arr =
158,161,172,160,148,177,142,156,144,163,145,152,161,154,164,172
155,151,173,154,147,188,140,156,149,164,144,148,165,152,163,171
155,151,172,153,147,189,141,156,149,164,143,149,165,152,163,171
157,150,170,157,144,183,141,156,146,166,148,148,163,151,160,172
199,159,162,233,138,59,157,152,80,188,204,151,118,147,128,194
160,149,171,159,154,186,141,149,150,168,148,140,163,150,162,171
157,152,171,157,145,183,142,156,146,165,147,149,163,151,161,172
137,148,185,123,157,238,137,158,174,154,133,148,184,158,175,166
158,152,170,159,144,180,142,156,144,165,149,149,162,152,160,173
158,152,171,158,145,181,142,156,145,165,148,149,162,150,161,172
158,161,171,160,148,177,142,157,144,163,146,151,161,153,164,172
158,151,170,158,147,183,142,155,147,166,148,147,163,151,161,171
144,148,182,135,153,219,138,159,165,158,135,148,177,157,169,167
The largest entry in the last row? 219
The entry directly above the largest entry -> 183
The bottom-left entry? 144
The second largest entry? 233
The top-right entry? 172
The fourth-last entry, reading row by row? 177
The entry just left of the largest entry? 157
The 1st entry, reading row by row? 158
The smallest entry in the last column? 166
The third smallest entry is 118
The maximum -> 238
The entry directly above 168? 188
The largest entry in the first row -> 177
The third entry on the main diagonal: 172
The third entry in reading order: 172
The minimum is 59
The first entry in the row that holds the largest entry? 137
The entry directly above the smallest entry? 183
The last entry, reading row by row is 167
The last entry in the row that holds the smallest entry is 194
The third entry from the end, reading row by row? 157
The fourth entry, reading row by row: 160
The entry just left of the smallest entry? 138
The 5th-last entry, reading row by row? 148
The largest entry in the first column? 199
The second entry on the main diagonal? 151
The entry directly below the smallest entry? 186
The 2nd-last entry, reading row by row? 169
The 2nd smallest entry: 80

[[  5 -22   2  17  -1   2  18 -22 -17  21  18]
 [ -1  -6   3   2   1   7  -2   3  -5   6   4]
 [  7 -39   5  27   0   6  29 -34 -30  38  31]
 [ -8  -4   6  -5   4  19 -16  19  -5   7   1]
 [  6  15  -8  -1  -4 -23  10 -13  14 -17  -9]
 [ -8 -24  11   4   5  33 -11  15 -22  29  16]
 [  7 -10  -2  11  -2  -9  18 -21  -6   7   9]
 [  9  11  -9   4  -5 -27  17 -21  12 -14  -6]
 [  7  24 -11  -4  -5 -31   9 -12  22 -28 -17]
 [  6  14  -8  -1  -4 -23  10 -13  13 -17  -8]
 [  5  -3  -1   6  -2  -8  11 -13  -1   2   4]
 [  9  25 -13  -2  -6 -36  15 -18  23 -30 -15]
 [  0 -13   4   6   1   8   3  -4 -11  14  10]
 [ 11  18 -12   3  -7 -36  21 -25  17 -23 -11]
 [ -2  21  -4 -13  -1  -8 -11  12  16 -21 -17]]
Indices start at 1.
What is the centre entry? -27
What is the entry at row 2, column 3? 3
The entry at row 2, column 1: -1
The top entry of the column that holds the smallest entry is -22
The entry in the bottom-right corner: -17
The entry just left of the largest entry is -30
What is the bottom entry of the column that holds the largest entry? -21
What is the entry in row 1 and column 3? 2
The top-left entry -> 5
What is the top-right entry? 18
What is the entry in row 3 and column 1? 7
What is the entry directly above the largest entry? 6
What is the entry in row 3 and column 3? 5
What is the entry directly below the centre entry? -31
The entry in the bottom-left corner is -2
The entry just left of the centre entry: -5
The entry in row 2 and column 2 is -6
The maximum -> 38
What is the entry at row 3, column 2? -39
What is the entry directly above the centre entry? -9

A = 11,-37,17,9,-2
Report the first entry.
11
Report the third entry from the end.
17
The last entry: -2

Questions about the matrix below. Rows and columns are numbered from 1.
1) What is the entry just left of 85?
2) What is the entry at row 3, column 1?
3) What is the bottom-right entry?
4) What is the bottom entry of the column that holds the smallest entry?
5) What is the entry directly below 180?
6) What is the smallest entry?
7) What is the top-right entry?
8) What is the bottom-left entry?
[[128, 85, 127, 175],
 [123, 109, 166, 181],
 [162, 149, 62, 56],
 [96, 42, 131, 180],
 [46, 95, 143, 115],
 [175, 171, 87, 55],
 [186, 217, 148, 96]]
1) 128
2) 162
3) 96
4) 217
5) 115
6) 42
7) 175
8) 186

Questions about the grid below. Indices start at 1.
1) What is the top-right entry?
2) What is the entry in row 1 and column 2?
3) What is the entry at row 3, column 1?
4) What is the top entry of the column that holds the largest entry?
5) What is the entry at row 2, column 2?
6) What is the entry in the bottom-left corner?
7) What is the entry directly below -18?
8) What is the entry in row 3 and column 2?
[[ 24  -8 -18   1  -2  -2  -1   0]
 [ 27 -11   3  -2   2   1   4   0]
 [ -9 -21  -9   0   1  -2   2   1]
 [ 18  18 -21   1   2  -1   0  -1]
 [  1   9  31   0   2   0   1   2]
 [-17 -15  -9   1   0  -1   1  -1]
 [ 16 -27   2   1   2   3  -1   1]
 [  9 -19  27   1  -1  -2  -2  -2]]
1) 0
2) -8
3) -9
4) -18
5) -11
6) 9
7) 3
8) -21
